Here is a tiny trained network, its code and every weight. The questions are about switching its units off for an input and a class, where a switched-off unit gives its printed mean instead of its output.

import numpy as np


def w(rows, s, z=0):
    codes = np.array(rows[::2]) - 128.0
    scale = np.full(codes.shape[1], s)
    scale[-1] = z or s
    return codes * scale


def norm(h):
    return h / np.sqrt((h * h).mean(-1, keepdims=True) + 1e-5)


def f(y):
    return y / 2 * (1 + np.tanh(0.7978845608 * (y + 0.044715 * y**3)))


def log_softmax(a):
    a = a - a.max(-1, keepdims=True)
    return a - np.log(np.exp(a).sum(-1, keepdims=True))


def net(x, mask):
    res = np.array(x, float).reshape(1, 8) / 4 @ E
    u = 0
    for l in range(3):
        y = f(norm(res) @ A[l][:, :-1].T + A[l][:, -1])
        res = res + np.where(mask[u : u + 9], y, B[l][:, -1]) @ B[l][:, :-1]
        u += 9
    return log_softmax(norm(res)[-1] @ U[:, :-1].T + U[:, -1])


A, B = {}, {}
E = w([
[219,131,160,220,174,96,245],'x0',
[98,73,74,203,142,253,165],'x1',
[156,249,88,174,58,141,126],'x2',
[122,136,134,128,134,132,129],'x3',
[119,142,137,124,138,135,130],'x4',
[126,126,122,126,125,124,130],'x5',
[124,133,129,127,131,128,130],'x6',
[138,112,121,134,114,122,126],'x7',
],0.007)
A[0] = w([
[124,85,169,157,185,70,108,160],'L0N1',
[128,118,94,122,56,192,133,3],'L0N2',
[157,109,130,73,121,184,136,98],'L0N3',
[25,145,168,12,2,82,154,90],'L0N4',
[72,204,98,180,71,139,104,113],'L0N5',
[116,161,175,146,84,84,205,129],'L0N6',
[81,153,138,144,192,147,103,154],'L0N7',
[132,108,143,179,82,104,109,197],'L0N8',
[62,69,200,130,118,151,147,159],'L0N9',
],0.0083,0.0021)
B[0] = w([
[115,161,103,1,201,108,160,179],'L0N1',
[83,168,144,42,114,188,158,167],'L0N2',
[86,126,82,123,92,74,102,135],'L0N3',
[207,68,182,173,83,166,94,253],'L0N4',
[180,164,109,36,184,184,120,230],'L0N5',
[167,66,148,126,141,75,129,181],'L0N6',
[129,58,107,106,50,73,150,148],'L0N7',
[55,207,156,59,225,122,126,148],'L0N8',
[73,139,69,140,95,54,115,181],'L0N9',
],0.0051,0.0052)
A[1] = w([
[169,162,183,158,97,125,134,179],'L1N1',
[130,119,123,49,26,119,74,253],'L1N2',
[66,165,112,66,91,93,1,87],'L1N3',
[85,105,11,204,178,198,216,33],'L1N4',
[48,115,76,127,123,183,80,31],'L1N5',
[85,93,84,150,89,197,73,234],'L1N6',
[93,54,124,105,129,138,148,203],'L1N7',
[143,173,146,213,57,86,127,121],'L1N8',
[107,41,183,163,109,147,112,114],'L1N9',
],0.0092,0.0015)
B[1] = w([
[107,68,17,132,123,147,82,171],'L1N1',
[127,136,162,188,147,216,164,255],'L1N2',
[160,79,169,223,134,155,127,245],'L1N3',
[166,97,208,149,88,184,46,236],'L1N4',
[106,108,27,140,36,1,212,203],'L1N5',
[141,218,75,19,184,77,160,227],'L1N6',
[84,100,144,187,107,44,157,183],'L1N7',
[90,192,47,145,126,133,50,155],'L1N8',
[96,86,159,102,143,10,206,158],'L1N9',
],0.0065,0.007)
A[2] = w([
[125,101,198,151,76,78,180,159],'L2N1',
[186,181,83,116,196,9,110,2],'L2N2',
[54,58,191,177,168,136,99,144],'L2N3',
[142,73,226,113,160,93,133,107],'L2N4',
[96,78,164,80,224,35,151,107],'L2N5',
[156,58,208,140,147,100,151,92],'L2N6',
[186,156,193,130,144,172,109,125],'L2N7',
[97,143,112,56,141,178,154,21],'L2N8',
[182,201,115,180,121,95,105,66],'L2N9',
],0.011,0.0027)
B[2] = w([
[69,79,121,79,173,120,118,217],'L2N1',
[97,204,87,101,198,48,144,193],'L2N2',
[7,150,86,105,148,163,111,215],'L2N3',
[117,109,171,75,169,203,172,233],'L2N4',
[254,141,130,211,56,119,110,254],'L2N5',
[112,204,189,44,140,200,120,238],'L2N6',
[162,28,105,207,66,53,113,209],'L2N7',
[93,210,150,69,150,124,140,144],'L2N8',
[57,90,119,169,124,112,74,186],'L2N9',
],0.0087,0.0076)
U = w([
[68,66,223,69,158,240,124,252],'0',
[211,92,121,252,51,185,30,210],'1',
[57,47,59,105,74,47,187,77],'2',
[125,236,60,72,60,218,152,25],'3',
[255,184,195,73,191,78,164,22],'4',
[113,196,51,175,188,25,63,71],'5',
],0.015,0.0023)

Each question gives the input, the list of numbers given to net, and the class t.
The units are the neurons (one row each of A and B). Each row of codes is followed by its name. A weight is (code - 128) times the scale printed after its matrix; where a second scale follows, it is the last column's (A, B and U).
mask holds one flag per neuron, layer by layer. A switched-off neuron (its flag False) gives its mean, the last column of its row in B, instead of its output. The means were averaged over made-up inputs and are rounded, as every weight is.
A unit's drop is (log p(t) with every unit on - log p(t) with that unit switched off) / (log p(t) with every unit on - log p(t) with every unit switched off).
The circuit of an input: a set's keep is (log p(t) with only the set's units on - log p(t) with every unit switched off) / (log p(t) with every unit on - log p(t) with every unit switched off). Starting from the 12 units with the biggest drops (on a tie, the unit counted first), units are removed one at a time, each time the one whose removal leaves the highest keep (on an exact tie, the one counted first), for as long as the keep stays at least 0.8.
circuit, biggest first: the units of the circuit, biggest drop first
k most important neurons: the k neurons with the biggest drops, biggest first
top k neurons in layer l: the k neurons of layer l with the biggest drops, biggest first
drop of u: that unit's drop, to one decimal
input [8,1,-2,-6,-2,0,8,-8], class 0: circuit, biggest first -> (L1N6, L2N6)
input [-6,1,-7,0,4,0,0,1], class 2: 4 most important neurons -> (L1N5, L1N4, L0N9, L1N6)
input [-7,3,0,6,4,-3,4,8], class 2: circuit, biggest first -> (L1N5)
input [1,-4,-7,-1,-6,1,7,2], class 4: 2 most important neurons -> (L2N5, L0N1)
input [-5,1,-4,0,-3,-6,-3,-3], class 2: 2 most important neurons -> (L1N5, L1N4)
input [0,-7,7,7,1,4,-6,4], class 1: top 2 neurons in layer 1 -> (L1N6, L1N5)
input [-8,0,8,-5,4,4,-4,-2], class 1: 3 most important neurons -> (L1N3, L0N4, L2N6)
input [1,-8,6,7,5,-5,8,-5], class 5: top 2 neurons in layer 2 -> (L2N2, L2N5)
input [8,0,7,-7,3,4,-6,0], class 5: top 3 neurons in layer 1 -> (L1N2, L1N3, L1N8)
input [6,0,-7,7,3,-1,6,-4], class 4: top 2 neurons in layer 0 -> (L0N1, L0N4)
input [-8,1,1,5,-4,-4,4,3], class 3: top 3 neurons in layer 0 -> (L0N5, L0N6, L0N2)
input [0,1,-3,4,-4,7,2,4], class 2: 3 most important neurons -> (L0N9, L1N2, L0N6)
input [0,5,3,6,-4,-5,-7,-3], class 3: 2 most important neurons -> (L1N3, L0N2)
input [-8,5,2,-5,-4,1,4,-4], class 3: top 2 neurons in layer 1 -> (L1N6, L1N2)
input [0,-3,0,8,-4,8,-6,1], class 0: top neuron in layer 1 -> (L1N6)
input [2,0,-3,6,-5,-7,2,-4], class 4: 2 most important neurons -> (L0N1, L2N5)
input [0,-6,0,6,-4,-5,5,1], class 0: 2 most important neurons -> (L1N6, L2N5)
input [-8,-1,4,-4,-5,3,-7,6], class 1: drop of L1N3 -> 2.5
input [0,-3,2,4,7,8,-1,-5], class 1: drop of L1N6 -> 0.1
input [-1,8,6,-6,-2,-3,7,-1], class 3: drop of L1N6 -> 0.1
input [-8,-3,7,-4,1,-7,-1,-7], class 1: drop of L1N2 -> 0.0
input [0,-5,2,-6,0,-2,2,-5], class 1: most important neuron -> (L1N6)
input [8,1,-2,5,6,7,4,7], class 0: top 3 neurons in layer 1 -> (L1N6, L1N5, L1N4)
